Below is a small trained network, with its code and all its weights. Each question gives an input and a target symbol and asks what happens when units are switched off, that is, made to give their printed mean instead of their output.

import numpy as np


def w(rows, s, z=0):
    codes = np.array(rows[::2]) - 128.0
    scale = np.full(codes.shape[1], s)
    scale[-1] = z or s
    return codes * scale


def norm(h):
    return h / np.sqrt((h * h).mean(-1, keepdims=True) + 1e-5)


def softmax(a):
    e = np.exp(a - a.max(-1, keepdims=True))
    return e / e.sum(-1, keepdims=True)


def log_softmax(a):
    a = a - a.max(-1, keepdims=True)
    return a - np.log(np.exp(a).sum(-1, keepdims=True))


def net(x, mask):
    ids = ['ΓΛδηθτ'.index(c) for c in x.split()]
    T = len(ids)
    res = E[ids] + P[:T]
    u = 0
    for l in range(3):
        r = norm(res)
        for j in range(3):
            rows = slice(2 * j, 2 * j + 2)
            q, k, v = (r @ M[l][rows].T for M in (Q, K, V))
            z = softmax(np.where(np.tri(T) > 0, q @ k.T / 2**0.5, -1e9)) @ v
            o = O[l][rows]
            res = res + np.where(mask[u + j], z, o[:, -1]) @ o[:, :-1]
        u += 3
    return log_softmax(norm(res)[-1] @ U[:, :-1].T + U[:, -1])


Q, K, V, O = {}, {}, {}, {}
E = w([
[181,229,168,99],'Γ',
[51,98,157,193],'Λ',
[213,230,125,181],'δ',
[84,109,114,81],'η',
[74,243,141,218],'θ',
[25,133,101,249],'τ',
],0.018)
P = w([
[32,200,156,85],'0',
[96,131,190,139],'1',
[66,150,78,88],'2',
[111,140,218,88],'3',
[85,138,79,89],'4',
[138,138,226,83],'5',
[103,123,82,96],'6',
[152,127,241,74],'7',
[113,108,75,101],'8',
[178,125,249,72],'9',
[129,85,79,102],'10',
[200,111,243,60],'11',
[123,84,75,97],'12',
],0.011)
Q[0] = w([
[75,197,255,142],'0.h0',
[96,94,32,77],'0.h0',
[75,89,89,118],'0.h1',
[173,191,36,82],'0.h1',
[179,136,133,193],'0.h2',
[100,68,86,26],'0.h2',
],0.035)
K[0] = w([
[197,59,98,88],'0.h0',
[33,141,140,172],'0.h0',
[83,98,121,127],'0.h1',
[199,78,86,55],'0.h1',
[145,44,92,137],'0.h2',
[88,253,137,149],'0.h2',
],0.036)
V[0] = w([
[191,164,148,244],'0.h0',
[40,103,128,189],'0.h0',
[61,121,181,251],'0.h1',
[16,203,139,117],'0.h1',
[145,37,130,142],'0.h2',
[120,156,94,144],'0.h2',
],0.014)
O[0] = w([
[104,177,18,49,136],'0.h0',
[152,43,97,170,122],'0.h0',
[101,71,245,158,213],'0.h1',
[34,115,153,145,249],'0.h1',
[86,201,101,108,83],'0.h2',
[158,130,138,142,132],'0.h2',
],0.012,0.013)
Q[1] = w([
[132,120,249,2],'1.h0',
[88,137,52,164],'1.h0',
[141,155,166,143],'1.h1',
[153,136,236,18],'1.h1',
[64,142,66,122],'1.h2',
[56,239,126,206],'1.h2',
],0.031)
K[1] = w([
[81,4,201,93],'1.h0',
[168,119,93,133],'1.h0',
[148,131,129,170],'1.h1',
[237,143,109,35],'1.h1',
[149,184,91,140],'1.h2',
[195,207,157,145],'1.h2',
],0.042)
V[1] = w([
[123,78,166,14],'1.h0',
[78,130,128,204],'1.h0',
[35,95,165,207],'1.h1',
[168,197,64,247],'1.h1',
[62,62,73,64],'1.h2',
[110,61,121,128],'1.h2',
],0.013)
O[1] = w([
[199,59,84,144,125],'1.h0',
[171,143,72,46,254],'1.h0',
[42,254,185,194,234],'1.h1',
[89,142,53,72,99],'1.h1',
[199,120,130,202,96],'1.h2',
[224,161,171,185,29],'1.h2',
],0.0084,0.005)
Q[2] = w([
[112,126,217,57],'2.h0',
[255,211,139,84],'2.h0',
[114,159,222,109],'2.h1',
[230,140,176,90],'2.h1',
[120,90,134,97],'2.h2',
[79,56,6,153],'2.h2',
],0.03)
K[2] = w([
[129,193,130,78],'2.h0',
[232,202,72,82],'2.h0',
[127,67,145,93],'2.h1',
[185,146,152,69],'2.h1',
[143,113,126,102],'2.h2',
[4,16,142,159],'2.h2',
],0.036)
V[2] = w([
[88,130,195,156],'2.h0',
[164,254,92,70],'2.h0',
[37,162,196,170],'2.h1',
[132,223,151,96],'2.h1',
[200,136,162,160],'2.h2',
[194,184,93,92],'2.h2',
],0.016)
O[2] = w([
[176,147,91,189,187],'2.h0',
[95,6,230,147,90],'2.h0',
[163,75,104,18,248],'2.h1',
[124,197,22,139,118],'2.h1',
[62,117,81,96,75],'2.h2',
[69,167,211,176,89],'2.h2',
],0.011,0.016)
U = w([
[180,51,80,44,163],'Γ',
[30,145,224,65,4],'Λ',
[100,254,107,172,106],'δ',
[32,59,58,201,92],'η',
[214,55,201,208,208],'θ',
[236,141,63,202,222],'τ',
],0.0097,0.0042)

Each question gives the input, a string of symbols that net reads in full, and the target symbol t.
The units are the heads (2 rows each of Q, K, V and O). Each row of codes is followed by its name. A weight is (code - 128) times the scale printed after its matrix; where a second scale follows, it is the last column's (O and U).
mask holds one flag per head, layer by layer. A switched-off head (its flag False) gives its mean, the last column of its rows in O, instead of its output. The means were averaged over made-up inputs and are rounded, as every weight is.
A unit's drop is (log p(t) with every unit on - log p(t) with that unit switched off) / (log p(t) with every unit on - log p(t) with every unit switched off).
The circuit of an input: a set's keep is (log p(t) with only the set's units on - log p(t) with every unit switched off) / (log p(t) with every unit on - log p(t) with every unit switched off). Starting from all 9 units, units are removed one at a time, each time the one whose removal leaves the highest keep (on an exact tie, the one counted first), for as long as the keep stays at least 0.8.
circuit, biggest first: the units of the circuit, biggest drop first
most important unit: the unit with the biggest drop
heads that matter: for each layer, one digit per head in row order, 1 if its drop is at least 0.15 and else 0, layers parted by /
drop when u is switched off: that unit's drop, to one decimal
input δ θ τ δ τ Λ η η δ, target Λ: circuit, biggest first : (1.h1; 0.h1; 2.h0)
input Γ Γ Γ Γ Λ η Γ Λ Λ θ δ Γ, target Λ: circuit, biggest first : (2.h0; 0.h0; 2.h2)
input Λ τ τ, target τ: circuit, biggest first : (2.h0)
input η δ δ δ Γ Λ Γ δ, target Γ: heads that matter : 010 / 010 / 100
input δ τ θ Λ, target Γ: heads that matter : 100 / 010 / 001
input θ η τ δ θ δ τ δ δ θ τ θ, target Γ: heads that matter : 010 / 010 / 000
input δ η η τ Λ Λ τ τ, target θ: heads that matter : 100 / 000 / 000
input η η δ, target Λ: circuit, biggest first : (2.h0; 0.h0)
input Γ η Λ η δ η, target θ: heads that matter : 100 / 000 / 000
input τ τ δ δ δ θ Γ θ η Λ η τ θ, target δ: heads that matter : 011 / 000 / 100
input Γ δ δ Γ Λ δ Λ Γ τ τ Λ, target θ: heads that matter : 010 / 000 / 000
input τ τ Γ δ Γ Λ Λ τ δ δ η δ η, target τ: heads that matter : 100 / 000 / 000
input Λ δ θ η η Γ Λ δ, target Γ: heads that matter : 110 / 010 / 100
input τ τ Λ Λ τ θ θ τ δ Λ θ, target δ: heads that matter : 000 / 110 / 000
input τ Γ η θ η, target τ: heads that matter : 000 / 000 / 000
input τ τ θ θ τ η Γ θ δ Γ δ Λ, target Γ: most important unit : 1.h1
input η Λ η Γ τ τ Γ τ τ Λ τ Γ, target Λ: drop when 2.h2 is switched off : 0.9
input Λ τ θ τ, target τ: drop when 0.h1 is switched off : -0.1
input δ τ η Γ τ τ τ τ δ τ, target Γ: drop when 0.h2 is switched off : 0.0
